[[137 128 115 126 115 141 123]
 [107 133 144 130 119 117 132]
 [107 136 142 110 128 131 122]
 [136 143 140 128 109 115 113]
 [113 138 139 111 121 134 118]
 [127 116 129 112 113 121 137]
 [122 141 141 143 142 147 113]
 [107 139 126 120 134 130 116]]
|
[[107 122 127 113 136 107 107 137]
 [139 141 116 138 143 136 133 128]
 [126 141 129 139 140 142 144 115]
 [120 143 112 111 128 110 130 126]
 [134 142 113 121 109 128 119 115]
 [130 147 121 134 115 131 117 141]
 [116 113 137 118 113 122 132 123]]

[[115 108 111 121 147 112]
 [110 142 133 142 117 114]
 [129 111 138 148 143 147]
 [129 148 149 109 135 132]
 [143 107 134 111 107 116]
 [147 122 114 115 117 119]
 [127 132 111 123 124 124]
 [110 111 127 144 132 133]
 [139 127 107 142 107 115]
 [124 108 147 146 138 133]
 [110 149 112 128 139 133]]
|
[[110 124 139 110 127 147 143 129 129 110 115]
 [149 108 127 111 132 122 107 148 111 142 108]
 [112 147 107 127 111 114 134 149 138 133 111]
 [128 146 142 144 123 115 111 109 148 142 121]
 [139 138 107 132 124 117 107 135 143 117 147]
 [133 133 115 133 124 119 116 132 147 114 112]]

[[121 113 122 121 128 119]
 [127 126 121 135 122 130]
 [105 110 149 121 137 130]
 [142 141 115 132 124 133]
 [121 136 124 128 130 136]
 [119 125 136 135 128 129]
 [106 114 144 121 129 121]
 [139 155 112 142 112 138]
 [116 123 139 130 133 126]]
|
[[116 139 106 119 121 142 105 127 121]
 [123 155 114 125 136 141 110 126 113]
 [139 112 144 136 124 115 149 121 122]
 [130 142 121 135 128 132 121 135 121]
 [133 112 129 128 130 124 137 122 128]
 [126 138 121 129 136 133 130 130 119]]

[[129 128 146 124 148 104 119 118]
 [125 125 125 140 143 121 121 144]
 [117 128 140 138 128 121 117 115]
 [128 128 139 125 133 119 125 116]
 [130 128 122 127 135 131 127 150]
 [118 124 135 141 123 134 124 115]
 [125 138 128 125 129 111 116 136]
 [129 127 125 127 125 133 131 128]
 [133 127 135 119 130 125 131 118]
 [121 130 137 131 118 124 124 107]
 [129 125 133 129 132 124 129 119]]
|
[[129 121 133 129 125 118 130 128 117 125 129]
 [125 130 127 127 138 124 128 128 128 125 128]
 [133 137 135 125 128 135 122 139 140 125 146]
 [129 131 119 127 125 141 127 125 138 140 124]
 [132 118 130 125 129 123 135 133 128 143 148]
 [124 124 125 133 111 134 131 119 121 121 104]
 [129 124 131 131 116 124 127 125 117 121 119]
 [119 107 118 128 136 115 150 116 115 144 118]]

[[128 130 107 135 102 116 137 142 129 122 124 131 142]
 [127 126 107 135 103 116 134 143 127 120 124 124 140]
 [124 124 118 114 117 117 138 143 131 131 127 129 132]
 [126 131 107 129 108 122 149 146 144 108 121 129 153]
 [130 133 106 141 101 113 131 136 123 130 130 120 133]]
|
[[130 126 124 127 128]
 [133 131 124 126 130]
 [106 107 118 107 107]
 [141 129 114 135 135]
 [101 108 117 103 102]
 [113 122 117 116 116]
 [131 149 138 134 137]
 [136 146 143 143 142]
 [123 144 131 127 129]
 [130 108 131 120 122]
 [130 121 127 124 124]
 [120 129 129 124 131]
 [133 153 132 140 142]]

[[136 132 141 146 128 123 105 136 142 121]
 [110 143 117 132 133 154 122 112 145 136]
 [132 140 125 109 150 113 144 146 127 138]]
|
[[132 110 136]
 [140 143 132]
 [125 117 141]
 [109 132 146]
 [150 133 128]
 [113 154 123]
 [144 122 105]
 [146 112 136]
 [127 145 142]
 [138 136 121]]
---
[[136 118]
 [112 118]
 [113 130]
 [129 140]
 [140 119]
 [129 138]
 [112 152]
 [139 132]
 [138 119]
 [123 149]
 [122 138]
 [116 124]]
|
[[136]
 [112]
 [113]
 [129]
 [140]
 [129]
 [112]
 [139]
 [138]
 [123]
 [122]
 [116]]

[[133 127 120 115 142 138 146 105]
 [127 130 120 129 142 129 124 136]
 [134 136 125 136 130 132 127 133]
 [136 140 128 138 128 138 129 137]
 [136 138 126 140 129 137 131 135]
 [116 121 133 123 115 115 116 130]
 [126 124 143 128 106 126 128 123]
 [130 131 140 133 111 130 132 123]
 [116 117 141 119 117 115 117 133]]
|
[[133 120 142 146]
 [127 120 142 124]
 [134 125 130 127]
 [136 128 128 129]
 [136 126 129 131]
 [116 133 115 116]
 [126 143 106 128]
 [130 140 111 132]
 [116 141 117 117]]

[[127 133 111]
 [124 125 137]
 [ 99 111 122]
 [115 119 105]
 [131 136 125]
 [111 120 104]
 [116 115 143]]
|
[[127 111]
 [124 137]
 [ 99 122]
 [115 105]
 [131 125]
 [111 104]
 [116 143]]

[[129 123 134 142 114 134 122 134 137 124 124 123 134]
 [140 116 126 139 129 128 134 143 118 131 126 135 129]
 [134 116 134 124 131 124 131 135 117 128 135 135 142]
 [137 126 135 128 125 120 122 122 124 125 127 131 145]
 [141 125 132 129 122 132 124 122 133 122 126 129 142]
 [135 126 134 142 122 126 130 136 116 123 122 125 131]
 [133 131 136 128 125 117 124 127 126 151 124 121 130]]
|
[[129 134 114 122 137 124 134]
 [140 126 129 134 118 126 129]
 [134 134 131 131 117 135 142]
 [137 135 125 122 124 127 145]
 [141 132 122 124 133 126 142]
 [135 134 122 130 116 122 131]
 [133 136 125 124 126 124 130]]

[[135 110 109 138 122  99]
 [108 141 149 124 154 130]
 [138 126 124 116 124 154]
 [131 132 127 125 116 132]]
|
[[135 109 122]
 [108 149 154]
 [138 124 124]
 [131 127 116]]

[[135 129 122 123 132 153 101 102 133 117 123 142 117 104 138]
 [114 103  99 141 154 148 106 142 109 136 107 107 129 108 121]
 [149 113 114 115 138 121 124 125 133 106 142 112 131 156 123]
 [110 130 111 120  98 110 100 115 127 118 147 120 101 154 152]
 [154 103 138 130 107 105 141 153 116 131 141 152 115 149 125]]
|
[[135 122 132 101 133 123 117 138]
 [114  99 154 106 109 107 129 121]
 [149 114 138 124 133 142 131 123]
 [110 111  98 100 127 147 101 152]
 [154 138 107 141 116 141 115 125]]

[[138 120 119 150 132 133 116]
 [118 136 136 120 137 116 120]
 [134 110 108 146 114 141 137]]
|
[[138 119 132 116]
 [118 136 137 120]
 [134 108 114 137]]

[[138 114 113 123 136 132 121 150]
 [131 136 129 130 111 122 140 103]
 [118 130 124 119 141 146 149 124]
 [151 138 129 151 133 138 137 133]
 [147 118 116 131 116 115 114 136]
 [118 134 127 121 135 143 152 114]
 [123 154 125 114 131 116 121 140]]
|
[[138 113 136 121]
 [131 129 111 140]
 [118 124 141 149]
 [151 129 133 137]
 [147 116 116 114]
 [118 127 135 152]
 [123 125 131 121]]

[[151 118 125 155 131 137 103]
 [136 122 122 144 132 131 122]
 [123 134 138 128 135 119 127]
 [104 135 141 107 131 115 155]
 [120 134 135 118 129 123 138]
 [132 122 124 131 121 131 129]
 [141 104 109 138 108 148 149]
 [134 139 126 126 122 138 120]
 [129 127 126 131 132 129 124]
 [114 140 145 128 146 112 116]]
|
[[151 125 131 103]
 [136 122 132 122]
 [123 138 135 127]
 [104 141 131 155]
 [120 135 129 138]
 [132 124 121 129]
 [141 109 108 149]
 [134 126 122 120]
 [129 126 132 124]
 [114 145 146 116]]
---
[[129 128 115 153 114]
 [155 118 117 120 106]
 [104 135 144 146 102]
 [139 148 128 115 130]]
|
[114 120 144 148]

[[126 136 119 126]
 [120 133 130 123]
 [142 103 134 141]
 [114 144 116 124]
 [122 132 131 127]]
|
[126 130 103 114]

[[155 131 100 134 156]
 [131 128 131 129 134]
 [114 118 142 146 119]
 [131 142 108 111 140]
 [113 112 140 148 124]]
|
[156 129 142 142 113]

[[138 111 107 146 122]
 [120 120 115 158 121]]
|
[122 158]

[[136 135 128]
 [122 105 125]
 [147 147 135]]
|
[128 105 147]

[[144 114 157]
 [158 137 155]
 [142 100 119]]
|
[157 137 142]

[[127 108 132 112]
 [123 104 136 120]
 [139 124 109 128]]
|
[112 136 124]
---
[[129 123 135 131]
 [101 133 134 138]
 [120 127 138 133]
 [124 132 122 130]
 [142 142 123 122]]
|
[129 133 138 130]

[[125 155 118 147 120]
 [124 123 130 134 133]]
|
[125 123]

[[129 144]
 [123 142]
 [146 110]
 [151 128]]
|
[129 142]

[[158 133 121 117 133]
 [103 130 141 156 118]
 [126 142 127 143 132]
 [152 133 120 119 135]]
|
[158 130 127 119]

[[154 132]
 [126 104]
 [127 128]]
|
[154 104]

[[124 140]
 [118 132]
 [102 135]
 [129 127]]
|
[124 132]

[[147 124 149]
 [134 118 138]]
|
[147 118]

[[134 121]
 [123 127]
 [148 149]
 [114 124]]
|
[134 127]

[[153 118]
 [119 133]]
|
[153 133]
---
[[128 143 150 147 114]
 [108 118 140 126 127]
 [143 132 144 118 108]
 [143 149 130 122 117]
 [121 117 147 149 107]]
|
[128 118 144 122 107]

[[131 156]
 [125 150]
 [128 102]
 [123 136]
 [117 141]]
|
[131 150]

[[125 108 126 118 140]
 [122 108 130 121 146]
 [131 145 136 145 125]
 [151 125 117 142 125]
 [148 112 134 131 134]]
|
[125 108 136 142 134]

[[102 142]
 [132 110]
 [136 118]]
|
[102 110]

[[140 124 143]
 [156 125 119]
 [139 132 127]
 [129 126 140]]
|
[140 125 127]

[[139 119 129 131]
 [127 150 131 117]
 [130 124 128 125]]
|
[139 150 128]
